Each row is followed by its class.
[-138 -464  108  145 -386  -64  140  312   87 -481  -35  -46  306  285
 -342   51 -161   -4  332 -287 -139  195  296 -459   59  281   69 -170
  285  120  124 -192]
davub
[ -92 -382    6   18 -276 -158   89  309  228 -684  131 -239  204   87
 -501  188 -195  107  196 -341  -26  402  269 -149  -66   78   31  -80
   93  175   22 -155]
binok
[ -19 -171  -52  -41  -32  141   -8   43  139 -518  133   41  -18  264
 -369  266  -60   94   64 -197 -364  132  197 -800   28   48  383  135
  113   55   -8  -70]
Nolus
[ -69 -251  -17  141   -1   68  -38   38   44 -532  153   40   15  155
 -377   52  -47   63   27 -265 -294  135  235 -740  114  115  400   43
   54   -9   14 -123]
Nolus
[ -93 -471   34 -194 -286 -567   26  501  192 -572  201  109  -22  146
 -339 -248 -269   32   50 -510 -133  573   93 -387 -263  180  132  -43
  -27  118  269 -363]
sifub
[ -98 -204   -9  197   47  183 -106   45  -10 -323   42  118  -82  -25
 -421  -14  106   -1   52 -142 -316  169  125 -800  -57   88  387   81
  245 -139  127 -301]
ketep
[-135 -300   53  112    4  124   -1   20   18 -486   80   -5  109  137
 -372  188  -45   90   60 -228 -294   65  217 -740   10  106  335   42
   62    8  -18 -158]
binok
[-195 -418  115  107 -310 -111   65  270   94 -637  116  -12  226  288
 -335   85 -126    6  325 -298 -153  161  238 -470   50  289  144  -51
   37  240   60 -186]
davub
[ -27 -157 -119  -67  -20   64    4  102  191 -338  -30  242  -37  310
 -292   22 -118  -37    5 -213 -457   86  119 -769   52  114  410   54
   81    4  105 -223]
Rabo
[-204 -538  300  151 -346 -116  126  204   64 -675  130 -120  385  314
 -363  214 -215   86  222 -306 -126   65  299 -404   76  264   86 -140
  109  287    8 -178]
binok
[ -38 -521  112   39 -499 -155  135  290  174 -720   77 -141  373  394
 -277  168 -324  115  294 -365 -122  198  348 -414   94  307  199 -132
  145  217   63 -129]
Rabo
[ -13  -82 -224   71 -147  105  -33   80   49 -586   37  -52  -56  200
 -492  150  -24 -100  151 -207 -248  232  180 -800   67  104  417  126
   34  -30   30 -170]
kes
[ -62 -545  139   52 -398 -108  164  229  168 -692   76 -210  329  312
 -439  214 -225  114  281 -353  -90  257  299 -438   20  250   80 -143
  254  273  104 -125]
Nolus
[-195 -804  349  137 -226 -249 -182 -306  117 -593  283 -201  -52  -48
 -650  347 -204  -63   -8   83 -150  154   50 -570  -20 -163  553  -17
  448  586  260 -626]
Rabo
[  76 -320  -55  -18 -174   35   82 -250    2 -490  175  -35  -57  352
 -360  373 -114 -119  151 -106 -280   34  107 -798   18  -31  241  -30
  205  113   35 -105]
sifub
[ -16 -238 -174   -3 -544 -199  157  374  -21 -786  141  -84   66  559
 -356  184 -329  115  254 -357 -175   64  281 -404    8   67  134  224
 -132  374   58   19]
binok
[ -88 -243   60   80   75  253  -78 -177  -17 -287  -19   17 -126   56
 -393   38  171   43   31 -159 -424   90  179 -784  -76  142  276    0
  409  -85  173 -299]
davub
[-115 -532  181   71 -420 -243  120  388  134 -651   44  -74  319  284
 -325   24 -271   81  244 -339 -113  233  258 -395   49  274  135 -192
  162  247  185 -241]
Nolus
[   2 -236   29   22  -33  127    4   13   23 -533  133   -7  -13  239
 -378  213   -2  139  -49 -209 -269   48  274 -792   91   92  438   74
   57   72   36  -83]
Nolus
[ -59 -282 -167  121  -97   35   21   91  -11 -640  161 -170   41   91
 -510  184  -39  137   76 -241 -227  232  264 -752   36    4  452  143
   -5   35    9  -98]
nobur
[ -30 -242  -45  206 -195  -65  -53  135  -72 -645  237   10  -66  203
 -479  166   14  -46  179 -302 -313  123  217 -720   48   42  527   75
 -242  217   19 -144]
binok
[ -17 -163 -113   -1  -33  -27   -8   38  171 -426   74   50  -41  192
 -344   -5 -154   17   28 -217 -398  265  131 -722   -7   25  296   41
  289  -96  113 -230]
nobur
[ -78 -370   38  131 -437 -204   93  253  206 -548   68  -98  274  221
 -264  292 -403 -185  304 -129  -38  159  166 -286  134  186   63 -180
   36  289   64 -213]
pirus
[ -73 -563  197  -52 -375   -8  139  193   51 -640   -9  -75  327  443
 -248  231 -108   89  265 -402 -162  207  353 -409   28  227  167 -252
  124  112   -5 -205]
nobur
[  37 -137 -189   46   10   84   21   38  149 -392    6  -40  -81  169
 -368  -15 -118   89  -89 -290 -335  209  261 -785   49  137  405  106
  216 -138  115 -146]
nobur
[ -71 -530  112   68 -374  -49  150  348  167 -733   10 -166  346  285
 -362  189 -249  178  278 -375 -129  180  336 -457   11  276  137 -187
  154  218  139 -169]
pirus
[  23 -149  232 -275 -356   28   33  249  137 -411   27 -154  422  308
   91  185   67  128  275 -392   11  298  498   24 -138  179 -173 -344
    3 -204 -164  211]
davub
[-176 -337   49  150  -96  122  -91  122  -80 -628  190  -60   55   61
 -433  181  122  204  159 -243 -258  150  250 -677  -45   61  421  117
   48   86   -8 -135]
pirus
[ -20 -192 -246 -317 -183 -526  192  207  629 -788  402 -176 -102  320
 -532  122 -354  -11   44 -295  -13  544   -2   69  190  152  -38   51
   67  345   20 -136]
sifub
[ -21 -208 -186   62  -28  159   57  -63   31 -420   10 -106  -14  163
 -430  254    0  -54  101 -185 -229  148  175 -859  -30   76  364  111
   67   -6   30 -148]
nobur
[-278 -514  158   85 -237 -185  -13  365  119 -734   79 -170  279  110
 -449   66 -109  138  210 -373  -11  405  369 -426  -49  206  155  -60
   36  117   74 -238]
Nolus
[   9 -143 -270   99 -119  -27    5  202 -151 -496   -8 -204   12   31
 -542  141   68  -28   71 -282 -121  382  258 -839  -47   19  546   99
 -211  -72   93 -256]
davub
[ -20  -80 -251  148  -35   32  -36   95  101 -562  174  -48 -178   85
 -600  154  -27  -62   97 -179 -281  318  181 -855   70   10  472  202
   97   41   47 -188]
davub
[ 125 -155  105 -114 -319  134   52   28  125 -563   57 -142  162  445
 -301  500 -142   51   67 -199 -249   29  398 -778  125   67  521  -23
   -9   99  -82  -55]
sifub
[-108 -326  105  174 -133  139  -27   73  -30 -689  122 -200  191   90
 -494  348   89   -5   91 -237 -192  257  381 -758   28    0  513 -114
   36   44 -101 -193]
nobur
[ -61 -125 -319  232   72  114  -97   14  -20 -397  -19  176 -235    4
 -493 -130  187 -180  232 -130 -305  244   20 -899   10   93  377   39
  121 -174  201 -246]
ketep
[ -42 -301 -151  115  -33  109   48  122 -127 -541   73  -84   24  150
 -395   45   44  174   27 -330 -197  119  302 -745   22   87  390   91
  -44  -77   66  -79]
Nolus
[ -59 -541   18  -13 -447  -27  123  261   65 -664  -96 -161  313  407
 -248  165 -148   72  346 -428 -149  227  379 -432  -57  212  205 -203
   88  143   90 -140]
nobur
[  28 -615  222  114 -467   16   92  175   29 -575   78 -177  340  279
 -362  265 -186  193  322 -348 -128  172  334 -420  -65  187  143 -165
  308  153  128 -226]
pirus
[ -63 -599   41   41 -322  -80   89  344  246 -630  -19 -117  253  215
 -356  -36 -317  294  137 -412 -273  221  372 -376  -14  290  142 -132
  262  114  286 -149]
ketep
[ -10 -226  -68   67 -145   70  -39   59    6 -475   56    8  -23  189
 -365  176  -34   -5  105 -222 -250  167  231 -749   60   90  408   15
   65  -32   52 -189]
pirus
[-131 -572  186  195 -305 -127   92  338  137 -781   65 -192  375  167
 -472  175 -234  142  184 -315 -121  248  310 -480   27  251  296 -154
  130  292  136 -353]
Rabo
[-171 -500  228  105 -374 -167  176  492  137 -744   91  -34  296  414
 -279  -86 -264  262  134 -465 -131   41  453 -346  190  321  122 -113
   52  321   72   79]
Nolus
[ -58 -294  -13   70  -63   41  -26   47  -64 -465   85  -59  -24  119
 -476  243  108  -40   36 -257 -133  321  269 -792  -93    5  388   43
    7   48  -30 -103]
nobur
[-158 -653  345   66 -323 -119  139  309  142 -675   96 -136  334  290
 -340  190 -262  106  161 -368 -148  162  326 -422   13  244  120 -223
  184  279   75 -168]
kes
[-226 -439  -15  -17 -325 -215   28  307   24 -769   96  -91  309  263
 -470   82  -64   55  291 -346  -67  364  238 -419  -34  116  198  -42
 -114  235   45 -187]
davub
[  28 -293   82  124 -207  -14  254  456  244 -611   69 -331  358    8
 -330  194 -200  276  213 -297  -58  243  188    4   41  329  -19 -174
  110  219   80 -176]
Nolus
[ -78 -307   74  185  -75  179  -92   70 -144 -313  -17  -54   50   17
 -526  220  381  -56  223 -205 -160  263  303 -833 -198   90  389  -71
   36 -122  100 -254]
sifub
[-196 -700  310  152 -431 -165  127  265  -47 -635   78  -20  322  319
 -342  169 -102   46  344 -294 -150  -39  243 -397   25  280  133 -239
  -57  439  153 -190]
binok
[-149 -557  137  112 -352  -86   89  268  130 -775   74 -156  337  245
 -449  127 -139  120  338 -314  -92  196  292 -422   38  227  153 -158
   76  206  129 -206]
ketep
[-104 -246  308 -341 -119 -189 -172  -99  -91 -296   88  254 -109  320
 -321  213   38  -94 -204 -132 -280  174  143 -638   26  -72  407    0
 -230  205   -6 -304]
davub
[ -73 -605  244   84 -496  -39  183  181  -29 -629    3  -99  297  422
 -292  210  -78  -40  432 -376  -83  156  302 -417   11  271   65 -310
  230  180   27 -207]
sifub
[-229 -226   12  145   -9   35 -145  111  -81 -725  394   73   58  153
 -440  113   52  250  129 -271 -363  178  275 -612   40  -46  356  266
 -138   75 -158    5]
davub
[-111 -314   -3  174  -75  130  -38  -29 -185 -460   62  -17  -34  167
 -354  159  115  -17   85 -248 -242   31  287 -756   35   78  430   17
  -38  -32   -7 -161]
binok
[ -40 -154  -59  142 -147  110  -89  -46   -6 -469  160  113  -35  230
 -337   75  -21  -53   84 -179 -258   41  202 -729  142   68  414   82
  112   -5  -20 -102]
pirus
[  25 -299  -28   42 -170  141  -54  -69  -56 -331  -82   -8    6  180
 -319  182    2  -27  109 -197 -301  241  245 -732  -31   48  377  -56
  263 -119   66 -252]
nobur
[ -21 -336  649  -95 -165  210  -17 -328 -291 -337  201  138  312  556
   12  743   72   -6  138  -85 -367 -275  166 -753   34   13  358 -113
 -206  367 -333   -4]
davub
[ -63 -477  131  -19 -459 -294  147  400  111 -516  -18   11  318  328
 -280  -15 -316   30  199 -316 -139  191  249 -420  -23  247   42 -183
   69  178  228 -227]
Rabo
[-105 -302   -1  187   44  104  -57    9  -13 -457  127   63  -46   54
 -420   28   53   72   82 -166 -306  109  138 -755   -8   69  335   63
  151  -31  116 -197]
ketep
[ -40 -259   68  107  -30  123  -56   65   13 -421   67   64   30  149
 -342   88   18   26   38 -261 -284  160  268 -743    5   55  387  -28
   66 -103   23 -151]
ketep
[-180 -401  104  -25 -234 -107   64  280  165 -703  107  -34  292  362
 -297    9 -169  131  242 -402 -183  189  239 -433  -62  240   48  -34
   50  142   51  -60]
kes
[-132 -166 -229  274 -265 -170 -151  313 -240 -432  267  414   91  456
   42 -429   40  131  544 -249 -129 -227   62 -485 -130  179  152  388
 -422    4  234   45]
Nolus
[-127 -207 -209  116   80   -3   -5  113   81 -424   38   21  -97   27
 -441  -24 -163   51 -108 -178 -276  139  149 -789   22   82  382  172
  112  -79  160 -279]
binok
[ -57 -182   25  -20  -38  118  -67  -10  119 -485  103  118  -40  235
 -326  105   14   36   25 -176 -367   47  206 -675  112   78  387   10
   37   27   21  -80]
ketep
[   3 -125 -101   59  -86  104  -54  -92   31 -348   64   65  -75  178
 -289   80  -85  -35   37 -138 -245   61  141 -791   45  119  306  108
  203  -90   81 -163]
pirus
[-252 -498  394  333 -209  137   -1  278 -152 -489  102   -7  273  -25
 -371  -59  172  214  249 -321 -193  -56  242 -244 -139  270   77  -75
   -8  304   86 -138]
ketep
[ -16  -71 -234  122  -54  128  -80  -39  167 -458  121  -70 -151   46
 -533  119  -77  -33    2 -108 -298  274  204 -715   87   50  406  187
  365  -38   76 -223]
davub
